Here is a tiny trained network, its code and every weight. The questions are about switching its units off for an input and a class, where a switched-off unit gives its printed mean instead of its output.

import numpy as np


def w(rows, s, z=0):
    codes = np.array(rows[::2]) - 128.0
    scale = np.full(codes.shape[1], s)
    scale[-1] = z or s
    return codes * scale


def norm(h):
    return h / np.sqrt((h * h).mean(-1, keepdims=True) + 1e-5)


def f(y):
    return y / 2 * (1 + np.tanh(0.7978845608 * (y + 0.044715 * y**3)))


def log_softmax(a):
    a = a - a.max(-1, keepdims=True)
    return a - np.log(np.exp(a).sum(-1, keepdims=True))


def net(x, mask):
    res = np.array(x, float).reshape(1, 3) / 4 @ E
    u = 0
    for l in range(4):
        y = f(norm(res) @ A[l][:, :-1].T + A[l][:, -1])
        res = res + np.where(mask[u : u + 5], y, B[l][:, -1]) @ B[l][:, :-1]
        u += 5
    return log_softmax(norm(res)[-1] @ U[:, :-1].T + U[:, -1])


A, B = {}, {}
E = w([
[177,251,119,185,96,54,198,163,132],'x0',
[128,164,83,70,116,212,154,254,41],'x1',
[131,131,150,237,168,140,17,193,67],'x2',
],0.005)
A[0] = w([
[118,119,132,248,126,117,91,140,50,7],'0.n0',
[125,255,161,177,85,110,169,142,121,232],'0.n1',
[249,177,29,81,68,250,70,186,115,175],'0.n2',
[164,149,102,58,158,131,119,127,232,252],'0.n3',
[92,151,227,164,157,125,97,68,235,205],'0.n4',
],0.0036,0.0013)
B[0] = w([
[145,147,157,2,56,86,67,165,173,163],'0.n0',
[71,91,179,104,124,210,122,125,159,251],'0.n1',
[99,100,109,182,180,41,175,73,63,226],'0.n2',
[76,112,137,132,170,189,152,126,151,187],'0.n3',
[140,69,117,132,58,118,182,209,37,227],'0.n4',
],0.0059,0.0028)
A[1] = w([
[147,106,126,198,114,47,96,48,217,7],'1.n0',
[96,141,97,87,107,92,168,68,134,56],'1.n1',
[126,162,187,207,224,131,60,105,91,146],'1.n2',
[213,255,90,201,106,130,172,145,176,81],'1.n3',
[87,116,72,157,162,214,199,63,192,139],'1.n4',
],0.0049,0.0019)
B[1] = w([
[166,124,134,122,208,118,159,125,2,195],'1.n0',
[195,165,139,154,162,158,89,167,123,175],'1.n1',
[156,131,117,91,91,112,122,169,191,187],'1.n2',
[53,87,214,138,184,225,107,99,183,223],'1.n3',
[138,147,96,143,109,94,86,147,140,254],'1.n4',
],0.0091,0.0027)
A[2] = w([
[189,163,91,5,148,133,255,49,190,27],'2.n0',
[131,51,43,90,202,233,25,81,110,2],'2.n1',
[130,239,139,188,126,144,165,147,161,64],'2.n2',
[126,111,126,42,161,156,174,47,167,13],'2.n3',
[100,28,173,38,38,194,76,121,104,87],'2.n4',
],0.0042,0.0014)
B[2] = w([
[182,145,176,115,104,142,1,249,68,215],'2.n0',
[94,120,209,158,141,98,164,152,226,237],'2.n1',
[64,51,123,100,160,84,86,101,217,177],'2.n2',
[154,109,185,180,159,146,66,218,124,164],'2.n3',
[103,171,126,102,169,126,176,105,200,252],'2.n4',
],0.0063,0.0025)
A[3] = w([
[164,151,118,122,110,98,2,163,141,37],'3.n0',
[100,180,220,172,141,182,138,123,145,42],'3.n1',
[69,152,114,79,131,163,151,168,65,154],'3.n2',
[130,184,76,125,46,47,212,79,186,252],'3.n3',
[201,76,136,160,129,84,93,68,127,6],'3.n4',
],0.0072,0.0012)
B[3] = w([
[225,176,119,69,104,235,113,145,139,233],'3.n0',
[122,34,89,69,182,95,112,117,195,255],'3.n1',
[170,137,169,215,118,80,183,54,112,207],'3.n2',
[99,192,1,162,210,186,81,106,114,152],'3.n3',
[119,211,107,184,122,143,219,170,76,179],'3.n4',
],0.007,0.0038)
U = w([
[65,52,183,116,189,126,135,133,247,193],'0',
[220,160,147,94,78,198,87,205,152,182],'1',
[131,124,136,205,141,89,212,115,31,198],'2',
[91,160,10,149,179,166,108,104,160,135],'3',
[94,100,104,107,87,102,101,109,110,5],'4',
[119,101,118,96,72,113,111,72,115,31],'5',
[75,97,111,91,70,111,94,104,91,4],'6',
],0.013,0.0046)

Each question gives the input, the list of numbers given to net, and the class t.
The units are the neurons (one row each of A and B). Each row of codes is followed by its name. A weight is (code - 128) times the scale printed after its matrix; where a second scale follows, it is the last column's (A, B and U).
mask holds one flag per neuron, layer by layer. A switched-off neuron (its flag False) gives its mean, the last column of its row in B, instead of its output. The means were averaged over made-up inputs and are rounded, as every weight is.
A unit's drop is (log p(t) with every unit on - log p(t) with that unit switched off) / (log p(t) with every unit on - log p(t) with every unit switched off).
The circuit of an input: a set's keep is (log p(t) with only the set's units on - log p(t) with every unit switched off) / (log p(t) with every unit on - log p(t) with every unit switched off). Starting from the 12 units with the biggest drops (on a tie, the unit counted first), units are removed one at a time, each time the one whose removal leaves the highest keep (on an exact tie, the one counted first), for as long as the keep stays at least 0.8.
units of the circuit, in order: the units of the circuit, biggest drop first
most important unit: the unit with the biggest drop
k most important neurons: the k neurons with the biggest drops, biggest first
k most important neurons of layer l: the k neurons of layer l with the biggest drops, biggest first
drop of u: that unit's drop, to one decimal
input [0,8,-7], class 2: most important unit : 3.n2
input [-7,5,7], class 0: 4 most important neurons of layer 2 : 2.n1; 2.n4; 2.n0; 2.n3
input [-2,-3,-3], class 3: units of the circuit, in order : 1.n3; 3.n3
input [1,0,2], class 3: 3 most important neurons : 3.n3; 1.n3; 2.n0
input [-3,0,-2], class 3: 3 most important neurons of layer 1 : 1.n4; 1.n3; 1.n0
input [6,8,7], class 2: 3 most important neurons of layer 1 : 1.n4; 1.n1; 1.n3
input [8,-7,7], class 0: 3 most important neurons : 1.n3; 0.n2; 3.n1
input [-3,-2,1], class 3: 3 most important neurons of layer 2 : 2.n4; 2.n0; 2.n3
input [-5,-6,6], class 1: 3 most important neurons of layer 0 : 0.n1; 0.n2; 0.n0
input [1,-2,3], class 3: 4 most important neurons : 3.n3; 2.n0; 1.n1; 2.n4
input [-1,-3,-2], class 3: 2 most important neurons of layer 0 : 0.n4; 0.n2
input [4,4,-1], class 0: 2 most important neurons : 0.n4; 1.n3
input [-5,-4,6], class 1: units of the circuit, in order : 1.n2; 3.n0
input [6,1,-3], class 0: units of the circuit, in order : 1.n3
input [-1,-6,-7], class 1: 2 most important neurons : 2.n0; 0.n2
input [-2,-8,-7], class 2: 2 most important neurons of layer 1 : 1.n0; 1.n2
input [2,3,-3], class 3: 3 most important neurons : 1.n4; 0.n0; 0.n4
input [-3,-3,-1], class 3: 2 most important neurons : 0.n4; 1.n3
input [8,-5,8], class 0: 2 most important neurons of layer 1 : 1.n3; 1.n4
input [3,-1,0], class 3: most important neuron : 0.n1
input [6,5,3], class 0: 2 most important neurons : 1.n3; 0.n4
input [2,-8,7], class 2: 3 most important neurons : 1.n0; 3.n4; 2.n0
input [0,-2,-3], class 3: 3 most important neurons : 1.n4; 0.n0; 0.n3
input [6,8,-1], class 2: 3 most important neurons : 0.n2; 3.n2; 2.n1
input [-1,2,1], class 3: 2 most important neurons of layer 1 : 1.n0; 1.n2
input [7,-4,-8], class 1: 2 most important neurons : 2.n0; 3.n0
input [0,1,-7], class 1: units of the circuit, in order : 2.n0
input [0,0,0], class 3: 2 most important neurons : 3.n3; 2.n0
input [7,3,-4], class 0: drop of 1.n3 : 0.4
